Below is a small trained network, with its code and all its weights. Each question gives an input and a target symbol and asks what happens when units are switched off, that is, made to give their printed mean instead of their output.

import numpy as np


def w(rows, s, z=0):
    codes = np.array(rows[::2]) - 128.0
    scale = np.full(codes.shape[1], s)
    scale[-1] = z or s
    return codes * scale


def norm(h):
    return h / np.sqrt((h * h).mean(-1, keepdims=True) + 1e-5)


def f(y):
    return np.maximum(y, 0)


def softmax(a):
    e = np.exp(a - a.max(-1, keepdims=True))
    return e / e.sum(-1, keepdims=True)


def log_softmax(a):
    a = a - a.max(-1, keepdims=True)
    return a - np.log(np.exp(a).sum(-1, keepdims=True))


def net(x, mask):
    ids = ['ΛΞΣαβδεημπτφψ'.index(c) for c in x.split()]
    T = len(ids)
    res = E[ids] + P[:T]
    u = 0
    for l in range(2):
        r = norm(res)
        for j in range(2):
            rows = slice(3 * j, 3 * j + 3)
            q, k, v = (r @ M[l][rows].T for M in (Q, K, V))
            z = softmax(np.where(np.tri(T) > 0, q @ k.T / 3**0.5, -1e9)) @ v
            o = O[l][rows]
            res = res + np.where(mask[u + j], z, o[:, -1]) @ o[:, :-1]
        u += 2
        y = f(norm(res) @ A[l][:, :-1].T + A[l][:, -1])
        res = res + np.where(mask[u : u + 8], y, B[l][:, -1]) @ B[l][:, :-1]
        u += 8
    return log_softmax(norm(res)[-1] @ U[:, :-1].T + U[:, -1])


Q, K, V, O, A, B = {}, {}, {}, {}, {}, {}
E = w([
[96,116,110],'Λ',
[122,58,163],'Ξ',
[90,68,254],'Σ',
[140,105,146],'α',
[66,113,250],'β',
[100,89,117],'δ',
[93,104,233],'ε',
[82,77,224],'η',
[84,111,108],'μ',
[58,112,112],'π',
[106,137,216],'τ',
[97,116,115],'φ',
[105,115,119],'ψ',
],0.0075)
P = w([
[154,73,191],'0',
[68,158,69],'1',
[138,111,135],'2',
[118,2,99],'3',
[68,157,72],'4',
[147,112,124],'5',
[140,1,93],'6',
[68,157,68],'7',
[154,114,116],'8',
[146,183,224],'9',
[65,155,71],'10',
],0.0084)
Q[0] = w([
[142,142,105],'L0H0',
[49,253,28],'L0H0',
[140,169,79],'L0H0',
[63,79,179],'L0H1',
[77,53,181],'L0H1',
[137,74,76],'L0H1',
],0.0064)
K[0] = w([
[147,99,141],'L0H0',
[200,124,126],'L0H0',
[254,163,169],'L0H0',
[148,81,228],'L0H1',
[176,156,201],'L0H1',
[206,132,135],'L0H1',
],0.0062)
V[0] = w([
[115,117,28],'L0H0',
[2,169,106],'L0H0',
[80,116,190],'L0H0',
[126,119,182],'L0H1',
[150,129,80],'L0H1',
[185,96,147],'L0H1',
],0.0054)
O[0] = w([
[186,104,92,100],'L0H0',
[180,156,54,206],'L0H0',
[193,111,104,252],'L0H0',
[167,180,64,224],'L0H1',
[68,196,253,44],'L0H1',
[176,141,94,186],'L0H1',
],0.0033,0.0021)
A[0] = w([
[159,211,231,7],'L0N0',
[152,38,177,205],'L0N1',
[253,179,69,169],'L0N2',
[126,229,215,163],'L0N3',
[111,251,173,219],'L0N4',
[119,179,76,169],'L0N5',
[149,104,184,78],'L0N6',
[139,153,51,91],'L0N7',
],0.0066,0.0018)
B[0] = w([
[114,1,96,167],'L0N0',
[173,232,129,252],'L0N1',
[183,245,182,172],'L0N2',
[156,38,47,179],'L0N3',
[200,154,11,176],'L0N4',
[118,212,149,173],'L0N5',
[105,132,175,167],'L0N6',
[27,95,145,168],'L0N7',
],0.005,0.0043)
Q[1] = w([
[57,77,33],'L1H0',
[168,217,91],'L1H0',
[216,105,83],'L1H0',
[51,177,25],'L1H1',
[174,60,234],'L1H1',
[3,122,76],'L1H1',
],0.0067)
K[1] = w([
[205,59,224],'L1H0',
[177,239,147],'L1H0',
[156,83,103],'L1H0',
[171,111,231],'L1H1',
[38,126,2],'L1H1',
[171,104,174],'L1H1',
],0.009)
V[1] = w([
[254,80,184],'L1H0',
[228,13,58],'L1H0',
[68,36,179],'L1H0',
[185,121,74],'L1H1',
[234,82,111],'L1H1',
[234,65,232],'L1H1',
],0.0035)
O[1] = w([
[216,121,15,254],'L1H0',
[230,127,92,193],'L1H0',
[107,97,71,119],'L1H0',
[158,118,118,115],'L1H1',
[166,129,29,147],'L1H1',
[2,56,200,213],'L1H1',
],0.0026,0.0019)
A[1] = w([
[48,186,204,134],'L1N0',
[102,81,105,134],'L1N1',
[85,97,132,62],'L1N2',
[193,158,74,80],'L1N3',
[152,73,219,62],'L1N4',
[188,98,120,82],'L1N5',
[65,138,103,251],'L1N6',
[93,2,201,86],'L1N7',
],0.0091,0.0029)
B[1] = w([
[242,40,222,190],'L1N0',
[151,94,187,191],'L1N1',
[40,170,112,154],'L1N2',
[65,208,126,206],'L1N3',
[10,11,26,182],'L1N4',
[149,178,126,201],'L1N5',
[148,206,191,254],'L1N6',
[208,70,2,183],'L1N7',
],0.0041,0.0043)
U = w([
[151,1,61,238],'Λ',
[231,121,47,194],'Ξ',
[146,118,183,11],'Σ',
[91,227,24,87],'α',
[126,117,170,59],'β',
[136,101,182,84],'δ',
[88,65,195,151],'ε',
[49,94,71,126],'η',
[129,83,185,138],'μ',
[159,157,191,3],'π',
[31,176,234,141],'τ',
[170,200,156,76],'φ',
[164,171,132,4],'ψ',
],0.015,0.004)

Each question gives the input, a string of symbols that net reads in full, and the target symbol t.
The units are the heads (3 rows each of Q, K, V and O) and the neurons (one row each of A and B). Each row of codes is followed by its name. A weight is (code - 128) times the scale printed after its matrix; where a second scale follows, it is the last column's (O, A, B and U).
mask holds one flag per unit, layer by layer, with each layer's heads first. A switched-off unit (its flag False) gives its mean, the last column of its rows in O or B, instead of its output. The means were averaged over made-up inputs and are rounded, as every weight is.
A unit's drop is (log p(t) with every unit on - log p(t) with that unit switched off) / (log p(t) with every unit on - log p(t) with every unit switched off).
top k neurons: the k neurons with the biggest drops, biggest first
k most important neurons of layer l: the k neurons of layer l with the biggest drops, biggest first
heads that matter: for each layer, one digit per head in row order, 1 if its drop is at least 0.15 and else 0, layers parted by /
drop when u is switched off: that unit's drop, to one decimal
input Ξ Λ δ ε τ ε ψ τ α φ, target Λ: top 2 neurons => [L0N0, L0N3]
input δ α α π τ τ τ, target Ξ: heads that matter => 10 / 01
input φ ε Λ α τ τ τ τ π, target η: top 2 neurons => [L0N1, L0N7]
input τ τ β α α β τ, target Ξ: heads that matter => 00 / 01
input τ π β ψ α π τ π τ μ, target Λ: heads that matter => 00 / 00
input α Λ τ α α τ α δ φ ψ π, target τ: top 2 neurons => [L1N6, L0N3]
input δ Ξ ψ α δ β τ τ ε ε, target Ξ: heads that matter => 00 / 01
input α ε ψ τ α τ δ τ φ Ξ η, target ε: heads that matter => 00 / 01
input α β η α τ Ξ π α β ψ δ, target τ: most important neuron of layer 0 => [L0N4]
input α δ Ξ α ψ, target τ: heads that matter => 10 / 01
input α α μ α α α τ Ξ ψ Ξ, target Ξ: top 2 neurons => [L0N3, L0N4]
input Σ μ ψ τ ψ δ τ τ δ Ξ, target Λ: top 2 neurons => [L0N0, L1N4]
input φ τ ψ α δ π τ β ψ, target φ: heads that matter => 00 / 10
input π β ψ τ α μ φ φ, target τ: 2 most important neurons of layer 1 => [L1N6, L1N7]
input τ τ φ β τ δ α α β ε, target Λ: 2 most important neurons of layer 1 => [L1N4, L1N6]
input ε α ψ τ τ α π α φ α π, target τ: most important neuron of layer 1 => [L1N6]
input α φ α α ψ δ η τ Σ δ, target Ξ: 2 most important neurons of layer 0 => [L0N4, L0N7]
input Ξ Σ η ψ η α α α π, target η: 2 most important neurons of layer 0 => [L0N1, L0N2]
input α α ψ δ ψ α ψ, target Ξ: 2 most important neurons of layer 1 => [L1N4, L1N5]
input β ψ μ δ η, target ε: top 2 neurons => [L1N0, L0N1]
input τ τ α ψ Ξ μ, target τ: top neuron => [L0N1]
input η β δ π ψ ψ π α φ α μ, target τ: 2 most important neurons of layer 0 => [L0N3, L0N4]
input δ α δ δ ψ, target τ: top 2 neurons => [L0N3, L1N6]
input Λ τ α α τ α μ α α Λ, target Ξ: drop when L0N4 is switched off => 0.3
input α α Λ β α τ ε τ β η, target Λ: drop when L0N0 is switched off => 0.2
input α ψ φ α, target Ξ: drop when L1N5 is switched off => 0.1
